Below are the code and all the weights of a small trained network. Each question names an input and a target symbol and asks about switching units off, where a switched-off unit gives its printed mean instead of its output.

import numpy as np


def w(rows, s, z=0):
    codes = np.array(rows[::2]) - 128.0
    scale = np.full(codes.shape[1], s)
    scale[-1] = z or s
    return codes * scale


def f(y):
    return y / 2 * (1 + np.tanh(0.7978845608 * (y + 0.044715 * y**3)))


def softmax(a):
    e = np.exp(a - a.max(-1, keepdims=True))
    return e / e.sum(-1, keepdims=True)


def log_softmax(a):
    a = a - a.max(-1, keepdims=True)
    return a - np.log(np.exp(a).sum(-1, keepdims=True))


def net(x, mask):
    ids = ['ΓΛΞΠΦΩαβδεηθμστψ'.index(c) for c in x.split()]
    T = len(ids)
    res = E[ids] + P[:T]
    u = 0
    for l in range(3):
        r = res
        for j in range(3):
            rows = slice(3 * j, 3 * j + 3)
            q, k, v = (r @ M[l][rows].T for M in (Q, K, V))
            z = softmax(np.where(np.tri(T) > 0, q @ k.T / 3**0.5, -1e9)) @ v
            o = O[l][rows]
            res = res + np.where(mask[u + j], z, o[:, -1]) @ o[:, :-1]
        u += 3
        y = f(res @ A[l][:, :-1].T + A[l][:, -1])
        res = res + np.where(mask[u : u + 4], y, B[l][:, -1]) @ B[l][:, :-1]
        u += 4
    return log_softmax(res[-1] @ U[:, :-1].T + U[:, -1])


Q, K, V, O, A, B = {}, {}, {}, {}, {}, {}
E = w([
[116,125,141],'Γ',
[250,192,94],'Λ',
[118,136,158],'Ξ',
[123,136,164],'Π',
[106,129,140],'Φ',
[108,125,134],'Ω',
[111,116,127],'α',
[119,129,149],'β',
[110,122,137],'δ',
[113,110,102],'ε',
[98,130,125],'η',
[127,134,162],'θ',
[71,138,99],'μ',
[129,183,72],'σ',
[212,93,206],'τ',
[219,34,135],'ψ',
],0.02)
P = w([
[135,94,90],'0',
[61,89,209],'1',
[54,61,225],'2',
[60,75,232],'3',
[65,86,216],'4',
[84,91,194],'5',
[95,90,170],'6',
[114,98,146],'7',
[129,89,104],'8',
[146,104,66],'9',
[163,88,6],'10',
[171,99,3],'11',
[171,126,32],'12',
],0.0042)
Q[0] = w([
[118,89,2],'0.h0',
[118,199,85],'0.h0',
[131,88,98],'0.h0',
[158,81,69],'0.h1',
[25,175,138],'0.h1',
[210,103,93],'0.h1',
[154,145,109],'0.h2',
[43,99,146],'0.h2',
[116,94,199],'0.h2',
],0.0092)
K[0] = w([
[251,116,159],'0.h0',
[185,211,132],'0.h0',
[177,85,198],'0.h0',
[182,133,79],'0.h1',
[110,142,171],'0.h1',
[210,167,82],'0.h1',
[125,146,92],'0.h2',
[100,95,190],'0.h2',
[144,104,177],'0.h2',
],0.011)
V[0] = w([
[188,198,96],'0.h0',
[110,141,176],'0.h0',
[100,88,77],'0.h0',
[107,162,64],'0.h1',
[164,167,150],'0.h1',
[108,222,255],'0.h1',
[203,78,130],'0.h2',
[146,253,160],'0.h2',
[140,171,97],'0.h2',
],0.0068)
O[0] = w([
[115,17,223,29],'0.h0',
[160,163,110,182],'0.h0',
[151,115,71,115],'0.h0',
[120,226,200,60],'0.h1',
[64,145,158,113],'0.h1',
[90,163,43,253],'0.h1',
[3,200,65,101],'0.h2',
[116,114,184,108],'0.h2',
[136,140,163,69],'0.h2',
],0.0042,0.0024)
A[0] = w([
[54,171,55,103],'0.n0',
[207,195,31,183],'0.n1',
[2,184,172,190],'0.n2',
[146,186,73,252],'0.n3',
],0.0073,0.0032)
B[0] = w([
[124,97,15,177],'0.n0',
[51,194,254,172],'0.n1',
[175,9,96,255],'0.n2',
[62,81,170,228],'0.n3',
],0.0069,0.0028)
Q[1] = w([
[87,114,96],'1.h0',
[144,30,156],'1.h0',
[111,171,85],'1.h0',
[56,94,59],'1.h1',
[187,225,123],'1.h1',
[250,167,233],'1.h1',
[189,20,161],'1.h2',
[115,96,155],'1.h2',
[125,2,187],'1.h2',
],0.0093)
K[1] = w([
[151,122,164],'1.h0',
[254,67,199],'1.h0',
[94,191,48],'1.h0',
[204,219,84],'1.h1',
[83,66,47],'1.h1',
[81,78,102],'1.h1',
[25,111,98],'1.h2',
[104,182,106],'1.h2',
[127,198,49],'1.h2',
],0.0079)
V[1] = w([
[164,181,138],'1.h0',
[14,119,96],'1.h0',
[188,72,144],'1.h0',
[131,166,94],'1.h1',
[190,144,71],'1.h1',
[69,125,114],'1.h1',
[68,59,140],'1.h2',
[197,89,153],'1.h2',
[2,107,84],'1.h2',
],0.0084)
O[1] = w([
[131,126,10,50],'1.h0',
[65,127,172,178],'1.h0',
[178,134,129,177],'1.h0',
[81,133,61,76],'1.h1',
[151,180,2,65],'1.h1',
[81,71,146,149],'1.h1',
[145,100,197,252],'1.h2',
[105,161,105,122],'1.h2',
[146,48,141,247],'1.h2',
],0.0072,0.0032)
A[1] = w([
[94,152,72,142],'1.n0',
[95,98,101,86],'1.n1',
[45,119,2,133],'1.n2',
[210,22,29,3],'1.n3',
],0.0081,0.0036)
B[1] = w([
[151,135,64,13],'1.n0',
[113,103,128,136],'1.n1',
[138,53,92,253],'1.n2',
[139,255,170,178],'1.n3',
],0.0095,0.00059)
Q[2] = w([
[50,118,149],'2.h0',
[187,141,128],'2.h0',
[187,251,45],'2.h0',
[121,168,86],'2.h1',
[137,127,160],'2.h1',
[205,181,82],'2.h1',
[165,186,131],'2.h2',
[231,88,111],'2.h2',
[75,133,86],'2.h2',
],0.013)
K[2] = w([
[53,163,212],'2.h0',
[185,84,115],'2.h0',
[91,29,26],'2.h0',
[254,108,160],'2.h1',
[107,37,111],'2.h1',
[161,100,186],'2.h1',
[184,96,184],'2.h2',
[151,232,158],'2.h2',
[106,91,66],'2.h2',
],0.0096)
V[2] = w([
[233,90,107],'2.h0',
[178,188,159],'2.h0',
[107,160,95],'2.h0',
[2,191,11],'2.h1',
[200,31,1],'2.h1',
[80,170,154],'2.h1',
[214,96,163],'2.h2',
[20,170,122],'2.h2',
[186,218,193],'2.h2',
],0.0085)
O[2] = w([
[115,69,58,163],'2.h0',
[82,160,50,207],'2.h0',
[80,138,198,26],'2.h0',
[109,69,209,3],'2.h1',
[180,2,48,112],'2.h1',
[79,177,189,119],'2.h1',
[116,163,73,202],'2.h2',
[119,136,238,83],'2.h2',
[95,169,113,68],'2.h2',
],0.0072,0.0046)
A[2] = w([
[146,173,78,44],'2.n0',
[139,47,145,142],'2.n1',
[7,98,93,100],'2.n2',
[185,184,110,255],'2.n3',
],0.012,0.0076)
B[2] = w([
[221,214,203,158],'2.n0',
[231,172,149,254],'2.n1',
[163,236,193,212],'2.n2',
[2,70,69,238],'2.n3',
],0.0077,0.0063)
U = w([
[127,153,122,3],'Γ',
[95,147,122,78],'Λ',
[85,130,122,82],'Ξ',
[32,90,107,183],'Π',
[118,142,122,69],'Φ',
[113,124,121,92],'Ω',
[124,139,117,69],'α',
[68,96,108,229],'β',
[101,106,116,176],'δ',
[129,123,118,127],'ε',
[127,129,123,155],'η',
[84,119,101,223],'θ',
[254,155,122,186],'μ',
[122,244,249,137],'σ',
[79,66,7,77],'τ',
[159,223,91,69],'ψ',
],0.0087,0.0047)

Each question gives the input, a string of symbols that net reads in full, and the target symbol t.
The units are the heads (3 rows each of Q, K, V and O) and the neurons (one row each of A and B). Each row of codes is followed by its name. A weight is (code - 128) times the scale printed after its matrix; where a second scale follows, it is the last column's (O, A, B and U).
mask holds one flag per unit, layer by layer, with each layer's heads first. A switched-off unit (its flag False) gives its mean, the last column of its rows in O or B, instead of its output. The means were averaged over made-up inputs and are rounded, as every weight is.
A unit's drop is (log p(t) with every unit on - log p(t) with that unit switched off) / (log p(t) with every unit on - log p(t) with every unit switched off).
unit that matters most: the unit with the biggest drop
k most important neurons: the k neurons with the biggest drops, biggest first
k most important neurons of layer l: the k neurons of layer l with the biggest drops, biggest first
input θ β ε Γ β μ β Π μ Ω δ δ, target μ: most important neuron	2.n1
input μ ψ δ Ξ σ μ, target σ: 3 most important neurons of layer 2	2.n2; 2.n3; 2.n1
input β σ η σ Ω, target σ: 3 most important neurons	0.n1; 2.n3; 0.n3
input Π Φ η Ξ μ Ξ α, target μ: 2 most important neurons of layer 0	0.n0; 0.n1
input σ Π Γ, target σ: 2 most important neurons	0.n1; 2.n3
input Π μ Π Π, target μ: 3 most important neurons	2.n1; 0.n0; 2.n3
input Π μ Π ψ α, target ψ: 2 most important neurons	1.n3; 2.n2
input β ψ Ξ, target ψ: 3 most important neurons	1.n3; 2.n2; 2.n0
input μ μ Φ Ξ σ β, target σ: 3 most important neurons	0.n1; 2.n3; 0.n3
input μ ε Ω, target μ: 4 most important neurons	2.n1; 2.n3; 1.n3; 0.n0
input ψ δ Γ θ Ξ Ω β ψ σ τ σ Π α, target σ: 2 most important neurons	0.n1; 2.n2
input β δ ε Π σ Π Π, target σ: 2 most important neurons	0.n1; 2.n3
input Ξ Π Ξ ψ σ σ μ Π Π σ σ β, target σ: 2 most important neurons	0.n1; 2.n2
input Ξ Ξ μ Π η τ τ δ μ, target τ: unit that matters most	1.h1
input Π ε Π μ Ω Ξ Π τ Π Π μ δ, target μ: 3 most important neurons	0.n0; 2.n1; 2.n3
input Π β Ξ σ θ, target σ: 2 most important neurons of layer 0	0.n1; 0.n3
input Π μ Π Π Ω μ μ Γ, target μ: 3 most important neurons	2.n1; 0.n0; 2.n3
input τ β θ Π Ξ σ τ Π Ξ μ σ Π Π, target σ: 2 most important neurons of layer 2	2.n3; 2.n1
input α Π Ω δ Π ε β Ξ μ Π Φ, target μ: 3 most important neurons of layer 0	0.n0; 0.n3; 0.n1
input μ Π ε μ Π Π μ Π μ β, target μ: unit that matters most	2.h1
input Π Ξ μ θ δ δ Ξ θ β μ θ, target μ: 3 most important neurons of layer 0	0.n0; 0.n3; 0.n1
input θ μ Ξ ψ Π θ δ Π μ Π μ Φ, target μ: 2 most important neurons of layer 1	1.n2; 1.n0
input μ Π Π Π θ ψ Φ Π, target ψ: 2 most important neurons of layer 0	0.n1; 0.n3
input β Π Π Ξ μ Π Π Ω ψ η β, target ψ: 3 most important neurons of layer 2	2.n2; 2.n0; 2.n3
input η θ μ τ β Ξ, target τ: 2 most important neurons of layer 0	0.n2; 0.n1
